Below is a small trained network, with its code and all its weights. Each question gives an input and a class and asks what happens when units are switched off, that is, made to give their printed mean instead of their output.

import numpy as np


def w(rows, s, z=0):
    codes = np.array(rows[::2]) - 128.0
    scale = np.full(codes.shape[1], s)
    scale[-1] = z or s
    return codes * scale


def norm(h):
    return h / np.sqrt((h * h).mean(-1, keepdims=True) + 1e-5)


def f(y):
    return np.maximum(y, 0)


def log_softmax(a):
    a = a - a.max(-1, keepdims=True)
    return a - np.log(np.exp(a).sum(-1, keepdims=True))


def net(x, mask):
    res = np.array(x, float).reshape(1, 4) / 4 @ E
    u = 0
    for l in range(4):
        y = f(norm(res) @ A[l][:, :-1].T + A[l][:, -1])
        res = res + np.where(mask[u : u + 4], y, B[l][:, -1]) @ B[l][:, :-1]
        u += 4
    return log_softmax(norm(res)[-1] @ U[:, :-1].T + U[:, -1])


A, B = {}, {}
E = w([
[127,128,129,123,127,132,125,130],'x0',
[217,135,104,197,68,204,110,122],'x1',
[151,29,129,139,202,164,108,120],'x2',
[96,86,86,189,118,96,3,118],'x3',
],0.017)
A[0] = w([
[168,116,142,91,188,149,224,124,88],'0.n0',
[203,131,137,138,130,193,207,125,6],'0.n1',
[173,3,132,139,241,180,152,126,148],'0.n2',
[147,49,130,112,200,156,145,146,83],'0.n3',
],0.028,0.018)
B[0] = w([
[78,84,159,205,191,181,205,90,193],'0.n0',
[180,129,93,5,68,24,81,142,175],'0.n1',
[108,35,116,129,99,162,46,173,253],'0.n2',
[129,104,130,166,91,93,163,65,186],'0.n3',
],0.024,0.033)
A[1] = w([
[96,224,170,137,216,156,226,124,20],'1.n0',
[201,190,121,200,168,157,153,100,2],'1.n1',
[166,187,134,175,202,140,162,120,16],'1.n2',
[211,191,145,74,176,121,254,103,202],'1.n3',
],0.039,0.0037)
B[1] = w([
[90,71,149,120,130,5,146,95,247],'1.n0',
[175,112,67,145,125,79,101,191,154],'1.n1',
[90,152,170,83,64,151,72,124,161],'1.n2',
[168,127,127,77,139,239,59,191,239],'1.n3',
],0.031,0.014)
A[2] = w([
[171,190,95,51,182,156,143,146,22],'2.n0',
[131,15,153,107,136,177,129,91,79],'2.n1',
[82,121,194,236,162,253,215,85,2],'2.n2',
[238,163,130,203,68,238,105,113,64],'2.n3',
],0.035,0.0031)
B[2] = w([
[96,195,133,151,157,151,118,140,144],'2.n0',
[147,178,174,82,176,112,160,131,255],'2.n1',
[116,130,153,253,148,146,171,89,154],'2.n2',
[126,123,104,151,114,167,148,119,159],'2.n3',
],0.04)
A[3] = w([
[166,81,96,117,44,125,153,125,2],'3.n0',
[147,171,76,192,71,124,174,106,152],'3.n1',
[86,209,112,142,81,27,144,85,124],'3.n2',
[209,123,172,141,133,252,128,155,62],'3.n3',
],0.042,0.0022)
B[3] = w([
[175,116,165,198,204,78,87,43,160],'3.n0',
[59,85,210,164,155,178,206,113,179],'3.n1',
[177,183,57,133,80,217,85,166,199],'3.n2',
[119,250,8,142,49,113,143,130,251],'3.n3',
],0.022,0.025)
U = w([
[109,122,219,7,141,54,84,151,215],'0',
[117,214,34,103,36,204,54,176,253],'1',
[58,109,184,252,136,145,202,55,12],'2',
],0.011,0.00062)

Each question gives the input, the list of numbers given to net, and the class t.
The units are the neurons (one row each of A and B). Each row of codes is followed by its name. A weight is (code - 128) times the scale printed after its matrix; where a second scale follows, it is the last column's (A, B and U).
mask holds one flag per neuron, layer by layer. A switched-off neuron (its flag False) gives its mean, the last column of its row in B, instead of its output. The means were averaged over made-up inputs and are rounded, as every weight is.
A unit's drop is (log p(t) with every unit on - log p(t) with that unit switched off) / (log p(t) with every unit on - log p(t) with every unit switched off).
The circuit of an input: a set's keep is (log p(t) with only the set's units on - log p(t) with every unit switched off) / (log p(t) with every unit on - log p(t) with every unit switched off). Starting from the 12 units with the biggest drops (on a tie, the unit counted first), units are removed one at a time, each time the one whose removal leaves the highest keep (on an exact tie, the one counted first), for as long as the keep stays at least 0.8.
circuit, biggest first: the units of the circuit, biggest drop first
unit that matters most: the unit with the biggest drop
k most important neurons: the k neurons with the biggest drops, biggest first
k most important neurons of layer l: the k neurons of layer l with the biggest drops, biggest first
drop when u is switched off: that unit's drop, to one decimal
input [-3,5,-5,5], class 2: circuit, biggest first -> (1.n3)
input [1,-8,-6,1], class 1: circuit, biggest first -> (3.n2 0.n2)
input [-4,-8,-7,2], class 1: circuit, biggest first -> (0.n2 3.n2)
input [-5,3,-2,5], class 2: 2 most important neurons -> (0.n2 0.n0)
input [6,8,0,5], class 2: 2 most important neurons -> (0.n2 2.n1)
input [-2,8,-6,2], class 2: 4 most important neurons -> (0.n2 0.n0 2.n1 1.n3)
input [6,-6,8,0], class 2: 4 most important neurons -> (0.n1 0.n3 2.n2 1.n0)
input [-1,4,-5,7], class 2: 3 most important neurons of layer 0 -> (0.n2 0.n0 0.n1)
input [7,0,8,4], class 0: 2 most important neurons -> (0.n0 1.n3)
input [-5,-7,-3,5], class 1: 3 most important neurons -> (0.n2 0.n0 2.n1)
input [-5,5,2,0], class 0: circuit, biggest first -> (0.n1 3.n3)
input [-6,-2,1,5], class 0: 2 most important neurons -> (0.n0 1.n3)
input [2,-2,3,-7], class 2: 2 most important neurons -> (0.n0 2.n2)
input [0,6,1,-8], class 0: 3 most important neurons -> (0.n1 3.n2 2.n3)
input [-4,8,7,-5], class 0: circuit, biggest first -> (0.n1)
input [6,4,-2,8], class 2: 4 most important neurons -> (1.n0 0.n2 2.n1 1.n3)
input [-6,-2,3,7], class 0: 2 most important neurons -> (1.n3 0.n0)
input [1,2,6,0], class 0: 3 most important neurons -> (1.n3 0.n2 0.n3)
input [6,-5,3,0], class 2: 3 most important neurons -> (0.n1 2.n2 1.n0)
input [-5,0,-6,-6], class 0: 2 most important neurons -> (1.n0 0.n0)
input [5,-5,1,-1], class 2: unit that matters most -> 2.n2
input [2,-7,0,6], class 1: drop when 2.n1 is switched off -> 1.0
input [8,5,-4,3], class 2: drop when 1.n3 is switched off -> 0.6
input [-5,4,4,-6], class 0: drop when 3.n0 is switched off -> 0.0
input [-2,8,2,-3], class 0: drop when 0.n1 is switched off -> 1.2
